Below are the code and all the weights of a small trained network. Each question names an input and a class and asks about switching units off, where a switched-off unit gives its printed mean instead of its output.

import numpy as np


def w(rows, s, z=0):
    codes = np.array(rows[::2]) - 128.0
    scale = np.full(codes.shape[1], s)
    scale[-1] = z or s
    return codes * scale


def f(y):
    return np.maximum(y, 0)


def log_softmax(a):
    a = a - a.max(-1, keepdims=True)
    return a - np.log(np.exp(a).sum(-1, keepdims=True))


def net(x, mask):
    res = np.array(x, float).reshape(1, 5) / 4 @ E
    y = f(res @ A[0][:, :-1].T + A[0][:, -1])
    res = res + np.where(mask, y, B[0][:, -1]) @ B[0][:, :-1]
    return log_softmax(res[-1] @ U[:, :-1].T + U[:, -1])


A, B = {}, {}
E = w([
[53,91,163,155,137,61,81,134,120,96],'x0',
[156,71,67,115,103,153,150,155,103,178],'x1',
[160,95,91,172,113,142,145,185,172,39],'x2',
[184,152,207,168,78,176,96,150,168,138],'x3',
[78,115,152,97,8,161,164,60,151,80],'x4',
],0.014)
A[0] = w([
[94,81,81,110,110,125,172,110,125,67,187],'neuron 1',
[173,180,84,133,111,181,143,109,134,221,137],'neuron 2',
[202,149,137,106,140,218,183,91,156,221,160],'neuron 3',
[154,140,106,104,98,189,120,101,98,197,112],'neuron 4',
[60,117,130,83,141,105,119,31,136,171,157],'neuron 5',
[110,106,81,151,117,157,159,158,161,16,170],'neuron 6',
[121,139,129,146,123,154,125,169,152,8,204],'neuron 7',
[97,147,164,138,136,81,81,88,59,193,102],'neuron 8',
[144,74,57,112,175,130,139,161,86,202,170],'neuron 9',
[69,84,106,89,156,78,101,161,2,235,116],'neuron 10',
[122,113,133,92,51,137,71,42,173,84,253],'neuron 11',
[130,111,119,140,94,146,173,124,115,126,184],'neuron 12',
[228,80,104,116,107,141,139,158,164,87,66],'neuron 13',
],0.0088,0.0035)
B[0] = w([
[108,101,114,137,108,153,138,76,160,90,206],'neuron 1',
[224,188,179,125,86,150,149,149,120,183,208],'neuron 2',
[188,206,163,127,54,153,152,131,81,171,232],'neuron 3',
[168,191,130,161,178,100,126,152,71,144,187],'neuron 4',
[54,63,91,64,170,161,254,167,70,95,213],'neuron 5',
[77,126,105,164,80,157,101,59,205,116,234],'neuron 6',
[133,140,137,204,159,86,115,62,213,132,229],'neuron 7',
[78,91,126,124,57,198,151,83,166,101,202],'neuron 8',
[232,221,220,112,173,105,122,204,47,248,240],'neuron 9',
[191,235,186,210,13,166,119,121,120,221,246],'neuron 10',
[150,108,102,147,67,137,179,142,60,98,231],'neuron 11',
[167,69,100,164,89,158,140,160,119,91,171],'neuron 12',
[51,76,102,139,150,134,180,144,131,73,215],'neuron 13',
],0.0088,0.013)
U = w([
[141,163,147,176,105,142,108,97,162,151,204],'0',
[171,161,145,109,144,128,143,186,45,181,142],'1',
[117,94,129,152,254,55,62,159,164,129,254],'2',
[62,26,79,102,130,162,174,117,141,79,106],'3',
],0.015,0.00099)

Each question gives the input, the list of numbers given to net, and the class t.
The units are the neurons (one row each of A and B). Each row of codes is followed by its name. A weight is (code - 128) times the scale printed after its matrix; where a second scale follows, it is the last column's (A, B and U).
mask holds one flag per neuron, in row order. A switched-off neuron (its flag False) gives its mean, the last column of its row in B, instead of its output. The means were averaged over made-up inputs and are rounded, as every weight is.
A unit's drop is (log p(t) with every unit on - log p(t) with that unit switched off) / (log p(t) with every unit on - log p(t) with every unit switched off).
The circuit of an input: a set's keep is (log p(t) with only the set's units on - log p(t) with every unit switched off) / (log p(t) with every unit on - log p(t) with every unit switched off). Starting from the 12 units with the biggest drops (on a tie, the unit counted first), units are removed one at a time, each time the one whose removal leaves the highest keep (on an exact tie, the one counted first), for as long as the keep stays at least 0.8.
units of the circuit, in order: the units of the circuit, biggest drop first
k most important neurons: the k neurons with the biggest drops, biggest first
drop of u: that unit's drop, to one decimal
input [-4,-7,-4,4,0], class 1: units of the circuit, in order => neuron 6
input [1,3,4,-2,-2], class 2: 2 most important neurons => neuron 3; neuron 10
input [1,4,3,4,2], class 3: units of the circuit, in order => neuron 10; neuron 9
input [5,-3,8,-6,0], class 3: 4 most important neurons => neuron 10; neuron 9; neuron 6; neuron 1
input [4,1,-4,8,8], class 3: units of the circuit, in order => neuron 9; neuron 10
input [5,3,6,-7,-4], class 0: 2 most important neurons => neuron 10; neuron 6
input [3,8,-6,1,8], class 1: 2 most important neurons => neuron 4; neuron 10
input [1,-5,6,1,3], class 3: 4 most important neurons => neuron 10; neuron 9; neuron 3; neuron 2
input [-5,-8,-8,-2,3], class 1: 2 most important neurons => neuron 6; neuron 3
input [-2,-4,-3,3,7], class 1: 3 most important neurons => neuron 6; neuron 13; neuron 8
input [0,-2,6,4,-5], class 2: drop of neuron 10 => 0.2
input [7,-1,5,-1,-7], class 2: drop of neuron 3 => 0.1
input [-1,1,8,-2,5], class 3: drop of neuron 8 => 0.0
